Here is a tiny trained network, its code and every weight. The questions are about switching its units off for an input and a target symbol, where a switched-off unit gives its printed mean instead of its output.

import numpy as np


def w(rows, s, z=0):
    codes = np.array(rows[::2]) - 128.0
    scale = np.full(codes.shape[1], s)
    scale[-1] = z or s
    return codes * scale


def norm(h):
    return h / np.sqrt((h * h).mean(-1, keepdims=True) + 1e-5)


def f(y):
    return np.maximum(y, 0)


def softmax(a):
    e = np.exp(a - a.max(-1, keepdims=True))
    return e / e.sum(-1, keepdims=True)


def log_softmax(a):
    a = a - a.max(-1, keepdims=True)
    return a - np.log(np.exp(a).sum(-1, keepdims=True))


def net(x, mask):
    ids = ['ΓΘΞΩδημστ'.index(c) for c in x.split()]
    T = len(ids)
    res = E[ids] + P[:T]
    r = norm(res)
    for j in range(3):
        rows = slice(3 * j, 3 * j + 3)
        q, k, v = (r @ M[0][rows].T for M in (Q, K, V))
        z = softmax(np.where(np.tri(T) > 0, q @ k.T / 3**0.5, -1e9)) @ v
        o = O[0][rows]
        res = res + np.where(mask[j], z, o[:, -1]) @ o[:, :-1]
    y = f(norm(res) @ A[0][:, :-1].T + A[0][:, -1])
    res = res + np.where(mask[3:19], y, B[0][:, -1]) @ B[0][:, :-1]
    return log_softmax(norm(res)[-1] @ U[:, :-1].T + U[:, -1])


Q, K, V, O, A, B = {}, {}, {}, {}, {}, {}
E = w([
[128,153,149,109,132,140],'Γ',
[94,132,114,103,133,112],'Θ',
[120,144,164,140,133,129],'Ξ',
[130,131,126,91,110,125],'Ω',
[117,147,121,100,147,135],'δ',
[219,81,113,232,254,66],'η',
[111,139,151,111,116,105],'μ',
[127,119,157,124,93,110],'σ',
[150,143,164,116,105,136],'τ',
],0.0088)
P = w([
[87,121,89,141,113,187],'0',
[101,214,64,167,106,105],'1',
[128,44,149,94,188,167],'2',
[155,194,80,151,160,36],'3',
[173,30,154,93,255,119],'4',
[184,195,121,104,203,32],'5',
],0.0023)
Q[0] = w([
[117,164,45,184,66,157],'H0',
[142,69,98,178,87,250],'H0',
[163,204,105,136,90,108],'H0',
[89,137,118,131,127,126],'H1',
[75,111,101,138,114,152],'H1',
[51,109,115,132,131,103],'H1',
[183,127,215,79,177,73],'H2',
[136,46,155,88,172,160],'H2',
[86,80,105,179,110,193],'H2',
],0.011)
K[0] = w([
[57,102,177,96,76,244],'H0',
[36,194,121,104,43,149],'H0',
[67,2,169,84,182,179],'H0',
[108,138,127,110,101,107],'H1',
[84,159,155,117,64,182],'H1',
[100,207,123,93,78,93],'H1',
[226,119,87,157,203,57],'H2',
[158,205,89,159,104,53],'H2',
[57,207,117,115,35,180],'H2',
],0.0086)
V[0] = w([
[221,105,135,202,109,222],'H0',
[177,253,149,97,175,179],'H0',
[41,84,23,147,194,144],'H0',
[190,116,86,148,174,107],'H1',
[100,141,46,195,107,140],'H1',
[91,136,181,62,114,183],'H1',
[144,142,117,63,58,53],'H2',
[71,150,235,209,165,91],'H2',
[146,92,119,151,51,102],'H2',
],0.0048)
O[0] = w([
[184,105,172,43,185,123,5],'H0',
[244,110,66,129,99,83,177],'H0',
[60,2,90,162,188,101,63],'H0',
[97,112,151,133,109,204,57],'H1',
[203,159,175,87,141,154,14],'H1',
[111,165,97,146,131,19,227],'H1',
[95,229,148,151,172,84,196],'H2',
[90,133,19,57,42,199,159],'H2',
[86,196,200,102,129,146,86],'H2',
],0.0046,0.002)
A[0] = w([
[152,162,123,128,97,191,168],'N0',
[137,130,255,173,170,95,58],'N1',
[82,144,157,134,233,75,79],'N2',
[180,99,153,101,141,100,122],'N3',
[154,90,183,159,88,148,57],'N4',
[83,96,119,70,196,200,125],'N5',
[140,91,98,133,126,45,101],'N6',
[149,83,229,155,33,137,100],'N7',
[49,184,242,80,108,143,32],'N8',
[176,107,108,153,102,80,3],'N9',
[174,125,175,154,155,220,115],'N10',
[94,64,56,163,154,116,146],'N11',
[132,175,139,26,102,151,149],'N12',
[144,136,168,189,104,90,53],'N13',
[61,121,150,181,181,135,59],'N14',
[69,82,169,137,113,121,81],'N15',
],0.0072,0.0034)
B[0] = w([
[85,90,147,121,149,126,181],'N0',
[102,97,80,41,176,89,206],'N1',
[147,90,122,48,133,126,241],'N2',
[81,175,139,170,114,145,180],'N3',
[150,204,153,108,112,118,142],'N4',
[147,182,46,146,133,100,216],'N5',
[103,121,132,115,192,195,254],'N6',
[213,237,128,102,181,94,157],'N7',
[165,136,91,127,190,255,208],'N8',
[146,139,92,155,148,190,165],'N9',
[25,106,108,155,157,124,172],'N10',
[160,138,222,157,98,125,247],'N11',
[135,71,194,160,104,142,252],'N12',
[122,89,111,64,179,122,188],'N13',
[129,112,159,74,51,147,163],'N14',
[80,124,191,135,48,100,149],'N15',
],0.0065,0.0032)
U = w([
[222,182,14,143,133,137,51],'Γ',
[43,83,233,135,87,103,105],'Θ',
[152,65,87,71,28,168,155],'Ξ',
[118,121,112,26,192,63,191],'Ω',
[154,93,160,222,182,121,252],'δ',
[65,101,76,130,137,169,32],'η',
[44,221,80,175,94,85,167],'μ',
[103,194,163,88,154,254,102],'σ',
[222,192,212,116,81,80,102],'τ',
],0.0069,0.0016)

Each question gives the input, a string of symbols that net reads in full, and the target symbol t.
The units are the heads (3 rows each of Q, K, V and O) and the neurons (one row each of A and B). Each row of codes is followed by its name. A weight is (code - 128) times the scale printed after its matrix; where a second scale follows, it is the last column's (O, A, B and U).
mask holds one flag per unit, heads first, then neurons. A switched-off unit (its flag False) gives its mean, the last column of its rows in O or B, instead of its output. The means were averaged over made-up inputs and are rounded, as every weight is.
A unit's drop is (log p(t) with every unit on - log p(t) with that unit switched off) / (log p(t) with every unit on - log p(t) with every unit switched off).
The circuit of an input: a set's keep is (log p(t) with only the set's units on - log p(t) with every unit switched off) / (log p(t) with every unit on - log p(t) with every unit switched off). Starting from the 12 units with the biggest drops (on a tie, the unit counted first), units are removed one at a time, each time the one whose removal leaves the highest keep (on an exact tie, the one counted first), for as long as the keep stays at least 0.8.
units of the circuit, in order: the units of the circuit, biggest drop first
unit that matters most: the unit with the biggest drop
k most important neurons: the k neurons with the biggest drops, biggest first
which heads matter: for each layer, one digit per head in row order, 1 if its drop is at least 0.15 and else 0, layers parted by /
input τ μ Γ, target μ: which heads matter	110
input Ω Γ Ω δ Θ, target δ: which heads matter	100
input Θ Ω η Ω, target Ξ: units of the circuit, in order	[H2]
input η Ω Γ Ω δ, target Γ: which heads matter	011
input Γ σ Ω, target σ: units of the circuit, in order	[N8; H0]
input σ μ Ω, target μ: units of the circuit, in order	[H0; H1]
input Ω Ω Γ, target Ω: units of the circuit, in order	[H2; N1]
input Ω μ Γ μ τ Γ, target τ: units of the circuit, in order	[H0; N12]
input Ω Ω Ω μ μ δ, target μ: which heads matter	100
input Ω δ τ η μ, target Θ: which heads matter	101
input Γ τ δ Ξ, target δ: which heads matter	101
input Ω Ξ δ, target Ξ: which heads matter	001
input μ Ω Ξ σ, target Ξ: which heads matter	001
input σ Θ Ξ, target Θ: units of the circuit, in order	[H0; N11; N14]
input Ω Ω σ, target Ω: which heads matter	001
input Ξ σ σ, target σ: unit that matters most	N8
input τ Γ Θ, target Γ: which heads matter	100
input Γ Ξ μ, target Ξ: which heads matter	101
input η Ω τ σ Γ τ, target σ: 3 most important neurons	[N7; N10; N5]
input Ω Ω Γ Θ δ τ, target δ: unit that matters most	H0
input τ δ Ω, target δ: 2 most important neurons	[N11; N6]
